[ 31 -10 -18   6  -2 -10  -9   4   0   0  14   8 -24  -7   8  13  -4  15
  31  -8  23]  5
[ 24   0  -4  11  13  -2  29  -1   9   1 -17   7   8  15   6   1 -13   2
  -6   3  -8]  4
[ 32  11  15  -1   1 -22   2   5   0  10  17  29 -11  13   7  14 -10  -9
  -3  -8  15]  3
[ 31   6  27  -7  -7 -11  18   7   7  10   4  20 -11  -2   4  21  -8  24
 -25 -13  -6]  9
[  7  36 -26   5  28 -31  -8   5  10   7  -4  21  31   2  -2 -28 -13 -83
  10   7  16]  0
[  8  16 -31  12  23 -24   8   4   9   1 -21   3  45   4  -5 -26 -22 -47
   4   9   1]  0
[ 34 -17 -22   8  11  -6   9  -5   2  -6  -3  15 -54   4  13  23 -25  -5
  33   8  14]  3
[ 41   8  13   3  16   1  15  -4   3   3  -2  28 -31  15   9  10 -17 -21
  -9   5   7]  2
[ 22  -4 -15   2  -6 -17 -11   5   1   4  20  12 -18 -11   8  11   3  11
  29 -11  24]  5
[ 47  12 -41   5  12 -32  -3  -1   2   3  22  26 -18  13   8  11  -1 -42
  27   2  29]  0
[ 26 -15 -16   9  10   3  -1  -8  -2  -7  -1   6 -17   7  10  10 -17  -8
  29   8  16]  0
